Below is a small trained network, with its code and all its weights. Each question gives an input and a target symbol and asks what happens when units are switched off, that is, made to give their printed mean instead of their output.

import numpy as np


def w(rows, s, z=0):
    codes = np.array(rows[::2]) - 128.0
    scale = np.full(codes.shape[1], s)
    scale[-1] = z or s
    return codes * scale


def f(y):
    return np.maximum(y, 0)


def softmax(a):
    e = np.exp(a - a.max(-1, keepdims=True))
    return e / e.sum(-1, keepdims=True)


def log_softmax(a):
    a = a - a.max(-1, keepdims=True)
    return a - np.log(np.exp(a).sum(-1, keepdims=True))


def net(x, mask):
    ids = ['ΔΠΣΨγτφ'.index(c) for c in x.split()]
    T = len(ids)
    res = E[ids] + P[:T]
    r = res
    for j in range(2):
        rows = slice(2 * j, 2 * j + 2)
        q, k, v = (r @ M[0][rows].T for M in (Q, K, V))
        z = softmax(np.where(np.tri(T) > 0, q @ k.T / 2**0.5, -1e9)) @ v
        o = O[0][rows]
        res = res + np.where(mask[j], z, o[:, -1]) @ o[:, :-1]
    y = f(res @ A[0][:, :-1].T + A[0][:, -1])
    res = res + np.where(mask[2:10], y, B[0][:, -1]) @ B[0][:, :-1]
    return log_softmax(res[-1] @ U[:, :-1].T + U[:, -1])


Q, K, V, O, A, B = {}, {}, {}, {}, {}, {}
E = w([
[100,169,100,80,122,224,207],'Δ',
[97,128,251,156,98,151,171],'Π',
[209,186,153,177,108,128,141],'Σ',
[173,157,185,141,116,95,115],'Ψ',
[154,128,162,119,64,106,102],'γ',
[161,77,73,32,125,106,178],'τ',
[30,148,137,73,108,64,117],'φ',
],0.021)
P = w([
[128,3,202,167,171,164,152],'0',
[104,181,181,142,135,113,98],'1',
[172,143,151,116,85,46,157],'2',
[116,123,111,109,88,66,120],'3',
[110,134,116,103,84,51,114],'4',
[139,122,130,103,78,43,103],'5',
],0.012)
Q[0] = w([
[108,155,184,126,67,104,240],'head 0',
[108,65,113,113,219,174,254],'head 0',
[155,63,18,91,162,193,154],'head 1',
[160,209,83,79,101,70,154],'head 1',
],0.0094)
K[0] = w([
[104,49,169,122,8,159,152],'head 0',
[39,176,90,135,2,70,141],'head 0',
[147,218,66,49,128,93,108],'head 1',
[157,60,64,87,231,127,101],'head 1',
],0.0086)
V[0] = w([
[193,82,163,94,152,101,95],'head 0',
[229,159,122,201,191,171,130],'head 0',
[95,134,113,87,245,46,169],'head 1',
[223,148,40,99,138,181,117],'head 1',
],0.011)
O[0] = w([
[68,255,125,94,168,158,244,254],'head 0',
[136,91,42,5,101,147,235,39],'head 0',
[111,179,147,18,213,200,51,182],'head 1',
[95,106,111,161,69,219,138,65],'head 1',
],0.011,0.0063)
A[0] = w([
[179,124,123,59,177,75,111,52],'neuron 0',
[178,181,156,100,169,36,174,30],'neuron 1',
[214,173,96,231,195,173,55,23],'neuron 2',
[131,193,133,115,128,82,140,78],'neuron 3',
[61,111,61,1,196,181,82,165],'neuron 4',
[133,19,25,99,101,127,202,2],'neuron 5',
[94,133,123,209,173,38,136,1],'neuron 6',
[115,208,128,129,179,48,50,32],'neuron 7',
],0.0084,0.0034)
B[0] = w([
[179,168,36,106,183,133,169,173],'neuron 0',
[90,83,97,131,200,132,128,250],'neuron 1',
[92,60,173,102,101,62,71,156],'neuron 2',
[62,85,91,116,20,159,96,201],'neuron 3',
[254,86,168,187,160,116,149,228],'neuron 4',
[185,75,131,79,54,154,118,157],'neuron 5',
[199,13,112,202,159,166,167,189],'neuron 6',
[137,189,159,138,59,224,99,219],'neuron 7',
],0.0075,0.017)
U = w([
[169,143,192,125,93,7,125,196],'Δ',
[159,103,57,169,132,128,119,67],'Π',
[130,77,127,120,107,156,153,4],'Σ',
[106,136,123,108,155,95,179,163],'Ψ',
[126,108,155,195,108,100,182,188],'γ',
[128,180,164,154,92,123,186,92],'τ',
[196,120,140,109,160,135,121,126],'φ',
],0.011,0.0042)

Each question gives the input, a string of symbols that net reads in full, and the target symbol t.
The units are the heads (2 rows each of Q, K, V and O) and the neurons (one row each of A and B). Each row of codes is followed by its name. A weight is (code - 128) times the scale printed after its matrix; where a second scale follows, it is the last column's (O, A, B and U).
mask holds one flag per unit, heads first, then neurons. A switched-off unit (its flag False) gives its mean, the last column of its rows in O or B, instead of its output. The means were averaged over made-up inputs and are rounded, as every weight is.
A unit's drop is (log p(t) with every unit on - log p(t) with that unit switched off) / (log p(t) with every unit on - log p(t) with every unit switched off).
The circuit of an input: a set's keep is (log p(t) with only the set's units on - log p(t) with every unit switched off) / (log p(t) with every unit on - log p(t) with every unit switched off). Starting from all 10 units, units are removed one at a time, each time the one whose removal leaves the highest keep (on an exact tie, the one counted first), for as long as the keep stays at least 0.8.
circuit, biggest first: the units of the circuit, biggest drop first
k most important neurons: the k neurons with the biggest drops, biggest first
which heads matter: for each layer, one digit per head in row order, 1 if its drop is at least 0.15 and else 0, layers parted by /
drop when u is switched off: that unit's drop, to one decimal
input τ Σ Δ, target φ: which heads matter	11
input γ Ψ Ψ γ Ψ Δ, target τ: which heads matter	00
input γ Δ Ψ, target γ: which heads matter	01
input Ψ Σ φ, target Ψ: which heads matter	10
input Δ Δ Π γ, target Δ: circuit, biggest first	[head 0; neuron 1; neuron 6]
input τ Σ τ Δ, target φ: circuit, biggest first	[head 1; neuron 4]
input Ψ Σ φ φ, target Ψ: which heads matter	11
input Π Ψ γ, target Π: 3 most important neurons	[neuron 1; neuron 0; neuron 6]
input φ τ Ψ, target φ: circuit, biggest first	[head 1; neuron 0]
input φ γ τ Σ Σ, target φ: 2 most important neurons	[neuron 7; neuron 0]
input Ψ Ψ γ Δ, target τ: 2 most important neurons	[neuron 1; neuron 6]
input Π Σ τ τ Ψ Σ, target Π: circuit, biggest first	[head 1; neuron 1; neuron 0; neuron 6]
input φ Σ Σ Π Δ γ, target φ: 2 most important neurons	[neuron 0; neuron 4]
input Σ Δ Ψ Π Δ, target γ: circuit, biggest first	[head 1; head 0]
input Ψ Δ Ψ Π τ γ, target Ψ: which heads matter	10
input Δ τ Σ, target Δ: circuit, biggest first	[head 0; neuron 6; neuron 2]
input τ Π Δ Ψ, target τ: most important neuron	[neuron 7]
input Δ γ Ψ Δ Σ, target Δ: most important neuron	[neuron 1]
input γ τ Σ γ, target γ: circuit, biggest first	[head 1; neuron 6]
input φ Ψ τ γ Ψ φ, target φ: most important neuron	[neuron 7]
input Ψ τ Ψ φ Ψ, target Ψ: drop when head 0 is switched off	0.8
input Π γ τ Σ γ φ, target Π: 2 most important neurons	[neuron 6; neuron 0]
input Σ Δ φ, target Σ: drop when neuron 5 is switched off	0.7
input Ψ τ φ γ Σ, target Ψ: drop when head 0 is switched off	0.9
